Here is a tiny trained network, its code and every weight. The questions are about switching its units off for an input and a class, where a switched-off unit gives its printed mean instead of its output.

import numpy as np


def w(rows, s, z=0):
    codes = np.array(rows[::2]) - 128.0
    scale = np.full(codes.shape[1], s)
    scale[-1] = z or s
    return codes * scale


def f(y):
    return y / 2 * (1 + np.tanh(0.7978845608 * (y + 0.044715 * y**3)))


def log_softmax(a):
    a = a - a.max(-1, keepdims=True)
    return a - np.log(np.exp(a).sum(-1, keepdims=True))


def net(x, mask):
    res = np.array(x, float).reshape(1, 5) / 4 @ E
    y = f(res @ A[0][:, :-1].T + A[0][:, -1])
    res = res + np.where(mask, y, B[0][:, -1]) @ B[0][:, :-1]
    return log_softmax(res[-1] @ U[:, :-1].T + U[:, -1])


A, B = {}, {}
E = w([
[13,104,225,150,175,182,215,104,187],'x0',
[166,42,80,137,12,221,170,89,165],'x1',
[95,32,133,94,103,52,207,148,11],'x2',
[253,149,184,222,179,154,209,87,64],'x3',
[103,196,57,16,183,188,178,33,70],'x4',
],0.0055)
A[0] = w([
[157,211,145,154,157,194,63,118,231,106],'neuron 1',
[112,188,67,34,172,185,160,34,75,68],'neuron 2',
[139,204,136,159,154,189,68,113,221,97],'neuron 3',
[150,72,178,222,91,80,92,222,178,30],'neuron 4',
[82,207,191,120,239,20,96,190,99,80],'neuron 5',
[251,137,170,196,160,166,193,81,80,64],'neuron 6',
[22,117,81,42,77,114,63,175,191,59],'neuron 7',
[14,98,226,151,172,192,203,84,173,1],'neuron 8',
[78,211,190,122,224,32,94,190,90,94],'neuron 9',
[113,176,71,47,163,179,160,34,80,124],'neuron 10',
[150,207,140,161,149,185,65,109,219,120],'neuron 11',
[150,217,148,162,150,187,57,106,237,111],'neuron 12',
[253,149,16,99,88,77,35,143,51,43],'neuron 13',
[32,114,70,48,84,110,76,169,186,70],'neuron 14',
[82,34,155,110,128,62,198,162,22,58],'neuron 15',
[149,82,191,212,77,85,93,222,174,31],'neuron 16',
[87,45,165,104,114,53,198,154,28,68],'neuron 17',
[146,71,193,215,94,81,90,227,172,64],'neuron 18',
[26,104,219,140,172,180,209,97,187,33],'neuron 19',
[251,151,26,105,86,77,48,152,68,68],'neuron 20',
[238,163,169,212,158,157,197,73,77,52],'neuron 21',
[20,107,74,48,73,111,56,159,179,59],'neuron 22',
[110,181,61,42,170,187,166,48,79,101],'neuron 23',
[172,37,71,146,5,217,178,93,171,63],'neuron 24',
[97,44,152,99,115,53,189,153,33,65],'neuron 25',
[153,26,83,140,10,225,180,92,180,44],'neuron 26',
],0.0051,0.00074)
B[0] = w([
[168,112,51,56,71,130,197,160,88,211],'neuron 1',
[133,114,160,72,108,44,155,61,205,236],'neuron 2',
[166,118,56,64,73,143,187,164,91,197],'neuron 3',
[147,125,152,59,106,52,136,41,197,221],'neuron 4',
[125,171,88,110,150,171,37,50,69,236],'neuron 5',
[208,87,205,111,210,155,139,186,94,243],'neuron 6',
[214,79,191,110,208,148,147,174,87,214],'neuron 7',
[53,218,183,113,62,175,104,193,154,227],'neuron 8',
[121,169,79,116,157,176,26,43,65,229],'neuron 9',
[132,113,176,74,108,53,155,62,204,227],'neuron 10',
[174,114,52,53,77,133,198,158,93,203],'neuron 11',
[170,121,62,77,77,134,184,152,92,217],'neuron 12',
[18,214,221,139,59,175,114,216,183,252],'neuron 13',
[235,57,208,110,231,146,149,183,89,206],'neuron 14',
[160,137,61,70,67,148,171,152,104,213],'neuron 15',
[143,123,152,65,109,47,134,35,191,218],'neuron 16',
[165,142,56,56,69,147,176,154,103,210],'neuron 17',
[157,123,145,41,109,57,137,39,195,225],'neuron 18',
[53,213,171,113,69,177,104,195,151,220],'neuron 19',
[44,203,206,146,76,168,123,202,170,241],'neuron 20',
[209,84,209,113,210,145,152,187,104,247],'neuron 21',
[220,76,200,107,219,146,151,175,98,215],'neuron 22',
[135,110,174,71,109,37,152,52,213,231],'neuron 23',
[110,180,113,125,171,176,20,53,62,252],'neuron 24',
[166,137,47,45,53,148,190,157,96,203],'neuron 25',
[111,180,107,114,173,176,2,31,50,252],'neuron 26',
],0.0061,0.0043)
U = w([
[134,112,153,106,114,43,144,51,207,120],'0',
[175,80,185,130,209,146,143,182,102,123],'1',
[56,181,172,135,76,160,119,193,157,121],'2',
[149,116,8,111,77,132,181,156,102,134],'3',
[116,147,88,132,159,156,45,49,78,130],'4',
[105,100,97,179,146,108,141,134,139,254],'5',
[96,84,96,176,146,111,133,133,146,61],'6',
[97,104,93,184,140,115,133,131,135,77],'7',
],0.014,0.0089)

Each question gives the input, the list of numbers given to net, and the class t.
The units are the neurons (one row each of A and B). Each row of codes is followed by its name. A weight is (code - 128) times the scale printed after its matrix; where a second scale follows, it is the last column's (A, B and U).
mask holds one flag per neuron, in row order. A switched-off neuron (its flag False) gives its mean, the last column of its row in B, instead of its output. The means were averaged over made-up inputs and are rounded, as every weight is.
A unit's drop is (log p(t) with every unit on - log p(t) with that unit switched off) / (log p(t) with every unit on - log p(t) with every unit switched off).
The circuit of an input: a set's keep is (log p(t) with only the set's units on - log p(t) with every unit switched off) / (log p(t) with every unit on - log p(t) with every unit switched off). Starting from the 12 units with the biggest drops (on a tie, the unit counted first), units are removed one at a time, each time the one whose removal leaves the highest keep (on an exact tie, the one counted first), for as long as the keep stays at least 0.8.
units of the circuit, in order: the units of the circuit, biggest drop first
k most important neurons: the k neurons with the biggest drops, biggest first
drop when u is switched off: that unit's drop, to one decimal
input [1,7,0,6,-6], class 4: units of the circuit, in order	neuron 26
input [-5,1,-1,4,-1], class 2: units of the circuit, in order	neuron 13; neuron 20
input [-5,7,1,5,4], class 4: 2 most important neurons	neuron 24; neuron 26
input [6,-6,6,2,4], class 2: 3 most important neurons	neuron 8; neuron 19; neuron 26
input [7,8,6,4,6], class 4: 3 most important neurons	neuron 26; neuron 24; neuron 13
input [-8,8,-4,3,-1], class 2: 2 most important neurons	neuron 13; neuron 20
input [3,1,-2,-1,1], class 5: 2 most important neurons	neuron 13; neuron 20
input [2,-3,-3,2,1], class 5: 2 most important neurons	neuron 26; neuron 24
input [-7,-8,8,4,4], class 3: 3 most important neurons	neuron 25; neuron 17; neuron 15
input [-6,3,-1,-4,6], class 0: 2 most important neurons	neuron 23; neuron 2
input [1,-4,4,-5,4], class 1: 3 most important neurons	neuron 14; neuron 22; neuron 7
input [8,7,-5,1,5], class 2: 2 most important neurons	neuron 8; neuron 19
input [-7,-1,-7,1,2], class 2: 2 most important neurons	neuron 13; neuron 20
input [0,3,-8,-6,7], class 3: units of the circuit, in order	neuron 1
input [2,-8,5,-4,5], class 4: 2 most important neurons	neuron 9; neuron 5
input [-6,-2,-6,-8,-3], class 1: drop when neuron 14 is switched off	0.2
input [5,4,-5,-8,-7], class 1: drop when neuron 8 is switched off	0.0
input [4,1,-8,-8,7], class 1: drop when neuron 18 is switched off	0.1
